Here is a tiny trained network, its code and every weight. The questions are about switching its units off for an input and a target symbol, where a switched-off unit gives its printed mean instead of its output.

import numpy as np


def w(rows, s, z=0):
    codes = np.array(rows[::2]) - 128.0
    scale = np.full(codes.shape[1], s)
    scale[-1] = z or s
    return codes * scale


def norm(h):
    return h / np.sqrt((h * h).mean(-1, keepdims=True) + 1e-5)


def f(y):
    return np.maximum(y, 0)


def softmax(a):
    e = np.exp(a - a.max(-1, keepdims=True))
    return e / e.sum(-1, keepdims=True)


def log_softmax(a):
    a = a - a.max(-1, keepdims=True)
    return a - np.log(np.exp(a).sum(-1, keepdims=True))


def net(x, mask):
    ids = ['βθλμξπτφψω'.index(c) for c in x.split()]
    T = len(ids)
    res = E[ids] + P[:T]
    r = norm(res)
    for j in range(2):
        rows = slice(4 * j, 4 * j + 4)
        q, k, v = (r @ M[0][rows].T for M in (Q, K, V))
        z = softmax(np.where(np.tri(T) > 0, q @ k.T / 4**0.5, -1e9)) @ v
        o = O[0][rows]
        res = res + np.where(mask[j], z, o[:, -1]) @ o[:, :-1]
    y = f(norm(res) @ A[0][:, :-1].T + A[0][:, -1])
    res = res + np.where(mask[2:14], y, B[0][:, -1]) @ B[0][:, :-1]
    return log_softmax(norm(res)[-1] @ U[:, :-1].T + U[:, -1])


Q, K, V, O, A, B = {}, {}, {}, {}, {}, {}
E = w([
[158,76,135,173,98],'β',
[154,1,238,49,150],'θ',
[102,105,209,139,68],'λ',
[155,110,153,190,105],'μ',
[220,173,117,74,28],'ξ',
[131,83,73,117,181],'π',
[224,102,183,137,108],'τ',
[55,97,176,159,172],'φ',
[92,108,39,208,63],'ψ',
[180,61,94,118,66],'ω',
],0.0065)
P = w([
[9,123,80,4,103],'0',
[175,69,123,218,135],'1',
[190,56,138,226,127],'2',
[198,53,151,207,124],'3',
[203,59,168,216,120],'4',
[210,55,186,213,123],'5',
[204,54,194,212,123],'6',
[216,48,202,219,123],'7',
[208,55,195,229,119],'8',
[201,54,217,217,117],'9',
[213,45,242,229,127],'10',
[213,39,236,213,121],'11',
],0.0029)
Q[0] = w([
[113,191,98,124,180],'H1',
[184,66,103,89,73],'H1',
[31,160,119,186,171],'H1',
[165,135,143,144,73],'H1',
[148,2,156,159,98],'H2',
[213,69,180,186,110],'H2',
[45,228,83,72,194],'H2',
[71,223,112,83,112],'H2',
],0.0074)
K[0] = w([
[100,196,100,121,153],'H1',
[157,49,122,66,79],'H1',
[117,173,75,188,158],'H1',
[87,96,131,93,70],'H1',
[7,114,77,70,30],'H2',
[124,107,78,29,118],'H2',
[174,101,175,254,148],'H2',
[191,154,188,208,143],'H2',
],0.0077)
V[0] = w([
[77,143,67,109,102],'H1',
[103,110,114,28,84],'H1',
[115,78,136,107,94],'H1',
[88,157,125,123,144],'H1',
[140,65,197,64,71],'H2',
[254,201,144,84,149],'H2',
[101,125,81,20,94],'H2',
[54,132,168,103,211],'H2',
],0.0058)
O[0] = w([
[204,86,179,139,141,69],'H1',
[216,86,90,235,186,115],'H1',
[119,131,124,220,119,193],'H1',
[173,129,140,135,87,75],'H1',
[227,138,109,230,62,255],'H2',
[90,135,15,76,47,2],'H2',
[255,241,70,103,198,252],'H2',
[195,4,143,78,211,132],'H2',
],0.004,0.0052)
A[0] = w([
[192,192,119,131,164,146],'N1',
[150,240,121,135,121,141],'N2',
[67,191,80,46,193,2],'N3',
[162,36,157,139,91,182],'N4',
[101,96,129,33,178,115],'N5',
[114,99,53,16,149,98],'N6',
[68,86,142,134,181,74],'N7',
[65,127,114,185,178,185],'N8',
[150,61,135,70,115,89],'N9',
[168,212,165,117,228,105],'N10',
[185,254,127,86,128,120],'N11',
[147,25,142,161,141,156],'N12',
],0.0077,0.0067)
B[0] = w([
[65,37,119,133,161,222],'N1',
[187,91,209,101,105,187],'N2',
[228,12,43,75,225,128],'N3',
[92,235,85,91,143,255],'N4',
[8,148,82,136,142,134],'N5',
[193,71,128,173,57,129],'N6',
[63,202,175,41,87,135],'N7',
[105,77,98,82,28,191],'N8',
[209,185,45,156,112,135],'N9',
[73,2,88,194,139,191],'N10',
[156,135,179,39,153,169],'N11',
[70,221,116,113,129,245],'N12',
],0.0064,0.0067)
U = w([
[140,139,102,173,137,254],'β',
[87,201,149,33,195,100],'θ',
[88,173,223,143,76,202],'λ',
[137,97,182,251,117,36],'μ',
[182,108,137,27,80,126],'ξ',
[107,34,25,89,170,108],'π',
[201,66,173,180,185,55],'τ',
[3,74,181,82,50,117],'φ',
[113,152,52,118,2,86],'ψ',
[167,197,31,137,129,57],'ω',
],0.0073,0.0077)

Each question gives the input, a string of symbols that net reads in full, and the target symbol t.
The units are the heads (4 rows each of Q, K, V and O) and the neurons (one row each of A and B). Each row of codes is followed by its name. A weight is (code - 128) times the scale printed after its matrix; where a second scale follows, it is the last column's (O, A, B and U).
mask holds one flag per unit, heads first, then neurons. A switched-off unit (its flag False) gives its mean, the last column of its rows in O or B, instead of its output. The means were averaged over made-up inputs and are rounded, as every weight is.
A unit's drop is (log p(t) with every unit on - log p(t) with that unit switched off) / (log p(t) with every unit on - log p(t) with every unit switched off).
The circuit of an input: a set's keep is (log p(t) with only the set's units on - log p(t) with every unit switched off) / (log p(t) with every unit on - log p(t) with every unit switched off). Starting from the 12 units with the biggest drops (on a tie, the unit counted first), units are removed one at a time, each time the one whose removal leaves the highest keep (on an exact tie, the one counted first), for as long as the keep stays at least 0.8.
circuit, biggest first: the units of the circuit, biggest drop first
unit that matters most: the unit with the biggest drop
top k neurons: the k neurons with the biggest drops, biggest first
which heads matter: for each layer, one digit per head in row order, 1 if its drop is at least 0.15 and else 0, layers parted by /
drop of u: that unit's drop, to one decimal
input τ ω λ φ π, target ψ: circuit, biggest first => [H2]
input ξ φ φ ψ ψ φ π φ ω, target ξ: circuit, biggest first => [H2 N11 N2 N12]
input ξ β φ φ π π ξ ψ λ β, target ξ: which heads matter => 01
input μ μ π φ φ λ μ φ ψ β, target λ: which heads matter => 11
input φ μ φ β, target θ: which heads matter => 01
input μ λ τ θ φ φ φ β, target λ: circuit, biggest first => [H2 N12]
input ψ λ ψ π λ τ φ ω μ β φ φ, target φ: circuit, biggest first => [N8 H1]
input μ β β β ξ π β ξ ξ π φ, target φ: which heads matter => 10
input ξ ω ξ φ β ψ τ, target ξ: which heads matter => 01
input ξ τ ψ τ μ π ω β ψ ω, target ξ: top 3 neurons => [N11 N2 N12]
input ξ θ φ θ φ μ π, target ξ: which heads matter => 01
input ξ β λ μ ξ μ φ φ φ π, target ξ: top 2 neurons => [N11 N2]
input φ β β π φ λ π ξ ω λ τ β, target θ: drop of N4 => 0.2
input φ λ ψ β μ φ ξ φ τ μ τ ω, target θ: unit that matters most => H2
input ξ θ φ ω θ ξ φ π φ τ ω τ, target ξ: drop of H2 => 1.9
input φ φ μ ψ ξ λ μ λ τ θ, target θ: drop of N4 => 0.1
